Below are the code and all the weights of a small trained network. Each question names an input and a class and asks about switching units off, where a switched-off unit gives its printed mean instead of its output.

import numpy as np


def w(rows, s, z=0):
    codes = np.array(rows[::2]) - 128.0
    scale = np.full(codes.shape[1], s)
    scale[-1] = z or s
    return codes * scale


def f(y):
    return y / 2 * (1 + np.tanh(0.7978845608 * (y + 0.044715 * y**3)))


def log_softmax(a):
    a = a - a.max(-1, keepdims=True)
    return a - np.log(np.exp(a).sum(-1, keepdims=True))


def net(x, mask):
    res = np.array(x, float).reshape(1, 7) / 4 @ E
    y = f(res @ A[0][:, :-1].T + A[0][:, -1])
    res = res + np.where(mask, y, B[0][:, -1]) @ B[0][:, :-1]
    return log_softmax(res[-1] @ U[:, :-1].T + U[:, -1])


A, B = {}, {}
E = w([
[88,190,144,154,166],'x0',
[157,64,12,249,163],'x1',
[79,167,97,170,182],'x2',
[143,94,95,153,132],'x3',
[132,125,114,141,129],'x4',
[2,66,145,210,73],'x5',
[138,105,107,135,124],'x6',
],0.0066)
A[0] = w([
[207,78,22,233,225,164],'neuron 0',
[13,58,108,143,52,49],'neuron 1',
[186,118,39,220,120,194],'neuron 2',
[254,182,52,65,244,64],'neuron 3',
[162,59,123,105,60,255],'neuron 4',
[79,97,168,169,136,52],'neuron 5',
],0.007,0.0052)
B[0] = w([
[152,146,95,89,80,254],'neuron 0',
[214,80,217,159,120,161],'neuron 1',
[120,166,71,147,90,224],'neuron 2',
[216,125,221,254,150,198],'neuron 3',
[61,166,106,92,217,210],'neuron 4',
[218,15,119,152,140,125],'neuron 5',
],0.0085,0.0073)
U = w([
[208,11,245,192,123,3],'0',
[137,143,147,88,87,171],'1',
[125,114,142,109,171,176],'2',
[129,116,138,99,169,144],'3',
[131,91,138,104,187,147],'4',
],0.012,0.0048)

Each question gives the input, the list of numbers given to net, and the class t.
The units are the neurons (one row each of A and B). Each row of codes is followed by its name. A weight is (code - 128) times the scale printed after its matrix; where a second scale follows, it is the last column's (A, B and U).
mask holds one flag per neuron, in row order. A switched-off neuron (its flag False) gives its mean, the last column of its row in B, instead of its output. The means were averaged over made-up inputs and are rounded, as every weight is.
A unit's drop is (log p(t) with every unit on - log p(t) with that unit switched off) / (log p(t) with every unit on - log p(t) with every unit switched off).
The circuit of an input: a set's keep is (log p(t) with only the set's units on - log p(t) with every unit switched off) / (log p(t) with every unit on - log p(t) with every unit switched off). Starting from all 6 units, units are removed one at a time, each time the one whose removal leaves the highest keep (on an exact tie, the one counted first), for as long as the keep stays at least 0.8.
units of the circuit, in order: the units of the circuit, biggest drop first
most important unit: the unit with the biggest drop
k most important neurons: the k neurons with the biggest drops, biggest first
drop of u: that unit's drop, to one decimal
input [-5,-2,-3,0,0,-8,5], class 0: units of the circuit, in order	[neuron 3]
input [-4,8,-3,-7,-3,0,3], class 1: units of the circuit, in order	[neuron 0; neuron 2]
input [5,-1,1,-4,5,-5,-8], class 0: units of the circuit, in order	[neuron 3; neuron 4]
input [-8,-2,-8,3,7,0,5], class 4: 3 most important neurons	[neuron 4; neuron 0; neuron 2]
input [-5,8,-8,6,-4,5,-3], class 1: 4 most important neurons	[neuron 0; neuron 2; neuron 3; neuron 4]
input [6,-7,-1,-7,-1,8,8], class 0: units of the circuit, in order	[neuron 1; neuron 5]
input [-1,-4,-1,0,0,-5,-6], class 0: units of the circuit, in order	[neuron 3; neuron 2]
input [4,8,6,4,7,-3,-4], class 1: 3 most important neurons	[neuron 0; neuron 2; neuron 4]
input [6,-5,3,-3,-4,7,8], class 0: units of the circuit, in order	[neuron 1; neuron 5]
input [0,8,1,-5,2,5,-4], class 1: 3 most important neurons	[neuron 0; neuron 2; neuron 3]
input [7,8,7,-1,-3,-5,-6], class 1: 3 most important neurons	[neuron 0; neuron 2; neuron 4]
input [-2,2,4,0,-3,-5,-1], class 0: 2 most important neurons	[neuron 3; neuron 4]
input [-3,8,-6,0,8,-4,8], class 1: drop of neuron 0	0.7
input [-5,-2,5,-1,6,6,-7], class 0: most important unit	neuron 1
input [4,8,4,-3,-2,-2,-8], class 1: drop of neuron 2	0.2
input [1,-3,-4,-5,-5,-6,-6], class 0: drop of neuron 2	0.2
